Below are the code and all the weights of a small trained network. Each question names an input and a class and asks about switching units off, where a switched-off unit gives its printed mean instead of its output.

import numpy as np


def w(rows, s, z=0):
    codes = np.array(rows[::2]) - 128.0
    scale = np.full(codes.shape[1], s)
    scale[-1] = z or s
    return codes * scale


def norm(h):
    return h / np.sqrt((h * h).mean(-1, keepdims=True) + 1e-5)


def f(y):
    return np.maximum(y, 0)


def log_softmax(a):
    a = a - a.max(-1, keepdims=True)
    return a - np.log(np.exp(a).sum(-1, keepdims=True))


def net(x, mask):
    res = np.array(x, float).reshape(1, 4) / 4 @ E
    u = 0
    for l in range(4):
        y = f(norm(res) @ A[l][:, :-1].T + A[l][:, -1])
        res = res + np.where(mask[u : u + 10], y, B[l][:, -1]) @ B[l][:, :-1]
        u += 10
    return log_softmax(norm(res)[-1] @ U[:, :-1].T + U[:, -1])


A, B = {}, {}
E = w([
[24,199,194,3],'x0',
[121,67,178,90],'x1',
[217,251,68,206],'x2',
[204,160,23,32],'x3',
],0.002)
A[0] = w([
[129,177,187,137,90],'0.n0',
[32,90,226,80,108],'0.n1',
[80,120,173,87,76],'0.n2',
[146,127,77,135,131],'0.n3',
[78,253,133,148,100],'0.n4',
[64,203,122,163,75],'0.n5',
[128,137,129,99,94],'0.n6',
[121,187,145,158,9],'0.n7',
[72,159,70,182,182],'0.n8',
[186,51,179,202,101],'0.n9',
],0.0046,0.0014)
B[0] = w([
[174,228,144,218,162],'0.n0',
[25,82,161,32,254],'0.n1',
[128,64,148,133,188],'0.n2',
[132,80,65,54,178],'0.n3',
[215,114,196,144,223],'0.n4',
[165,137,163,102,179],'0.n5',
[161,93,135,201,149],'0.n6',
[140,195,165,134,150],'0.n7',
[176,95,166,83,191],'0.n8',
[155,74,88,254,209],'0.n9',
],0.0026,0.0027)
A[1] = w([
[75,96,51,147,58],'1.n0',
[86,47,138,82,192],'1.n1',
[149,177,92,254,153],'1.n2',
[131,75,160,94,124],'1.n3',
[88,101,179,204,247],'1.n4',
[108,145,154,74,79],'1.n5',
[148,164,81,152,141],'1.n6',
[7,103,164,114,153],'1.n7',
[190,145,123,68,2],'1.n8',
[112,225,111,71,82],'1.n9',
],0.0039,0.00075)
B[1] = w([
[222,144,139,117,149],'1.n0',
[125,183,200,142,237],'1.n1',
[163,75,149,76,254],'1.n2',
[79,148,146,149,190],'1.n3',
[147,142,91,57,218],'1.n4',
[104,99,144,161,190],'1.n5',
[35,141,192,121,196],'1.n6',
[70,212,153,19,240],'1.n7',
[142,140,39,88,190],'1.n8',
[180,1,130,202,207],'1.n9',
],0.0031,0.0021)
A[2] = w([
[44,63,237,97,156],'2.n0',
[21,106,194,121,255],'2.n1',
[57,99,160,109,113],'2.n2',
[191,135,71,225,240],'2.n3',
[66,108,158,111,160],'2.n4',
[145,108,114,161,117],'2.n5',
[152,181,192,123,8],'2.n6',
[48,160,142,128,231],'2.n7',
[98,253,162,93,53],'2.n8',
[148,145,92,76,105],'2.n9',
],0.0051,0.00065)
B[2] = w([
[82,142,114,3,253],'2.n0',
[123,161,64,8,229],'2.n1',
[135,118,135,53,190],'2.n2',
[68,102,155,100,238],'2.n3',
[110,134,115,50,186],'2.n4',
[92,90,124,122,159],'2.n5',
[153,150,178,143,167],'2.n6',
[159,118,138,75,179],'2.n7',
[133,22,161,171,194],'2.n8',
[115,187,114,165,172],'2.n9',
],0.0056,0.0038)
A[3] = w([
[140,201,180,211,23],'3.n0',
[164,230,130,63,83],'3.n1',
[179,96,92,231,55],'3.n2',
[115,52,129,210,46],'3.n3',
[114,80,195,156,255],'3.n4',
[172,100,142,3,247],'3.n5',
[149,122,206,68,77],'3.n6',
[203,163,145,161,214],'3.n7',
[146,193,40,49,149],'3.n8',
[126,64,39,88,122],'3.n9',
],0.0046,0.0008)
B[3] = w([
[235,144,234,36,147],'3.n0',
[96,66,96,170,195],'3.n1',
[27,112,131,59,163],'3.n2',
[114,3,69,75,163],'3.n3',
[194,173,30,221,167],'3.n4',
[84,124,91,197,253],'3.n5',
[146,162,146,45,184],'3.n6',
[77,114,213,192,164],'3.n7',
[134,241,58,157,224],'3.n8',
[130,201,228,221,195],'3.n9',
],0.0032,0.0048)
U = w([
[115,8,101,190,50],'0',
[85,142,131,34,255],'1',
[138,210,58,184,120],'2',
[178,149,210,160,89],'3',
],0.013,0.0018)

Each question gives the input, the list of numbers given to net, and the class t.
The units are the neurons (one row each of A and B). Each row of codes is followed by its name. A weight is (code - 128) times the scale printed after its matrix; where a second scale follows, it is the last column's (A, B and U).
mask holds one flag per neuron, layer by layer. A switched-off neuron (its flag False) gives its mean, the last column of its row in B, instead of its output. The means were averaged over made-up inputs and are rounded, as every weight is.
A unit's drop is (log p(t) with every unit on - log p(t) with that unit switched off) / (log p(t) with every unit on - log p(t) with every unit switched off).
unit that matters most: the unit with the biggest drop
k most important neurons: the k neurons with the biggest drops, biggest first
top k neurons in layer l: the k neurons of layer l with the biggest drops, biggest first
drop when u is switched off: that unit's drop, to one decimal
input [-3,-5,-3,-4], class 0: 3 most important neurons	[0.n9 0.n1 1.n6]
input [3,-7,5,2], class 3: top 2 neurons in layer 2	[2.n0 2.n1]
input [0,-7,-2,-2], class 3: 4 most important neurons	[0.n1 0.n4 2.n1 1.n6]
input [-1,-5,1,1], class 2: unit that matters most	2.n8
input [3,-3,5,3], class 3: 2 most important neurons	[2.n0 2.n1]
input [0,0,8,1], class 3: 2 most important neurons	[2.n0 2.n1]
input [0,-7,8,1], class 3: 2 most important neurons	[2.n0 2.n1]
input [7,-2,4,-1], class 3: top 2 neurons in layer 0	[0.n4 0.n0]
input [8,-8,4,4], class 3: 3 most important neurons	[2.n1 2.n0 2.n8]
input [6,2,1,6], class 2: top 2 neurons in layer 2	[2.n3 2.n0]
input [3,-7,-5,6], class 2: top 3 neurons in layer 2	[2.n3 2.n0 2.n9]
input [1,4,-3,8], class 2: top 2 neurons in layer 2	[2.n0 2.n3]
input [-6,5,-6,7], class 0: top 2 neurons in layer 2	[2.n1 2.n0]
input [2,-1,8,4], class 2: drop when 1.n8 is switched off	0.5
input [4,-3,4,3], class 3: drop when 2.n1 is switched off	0.9
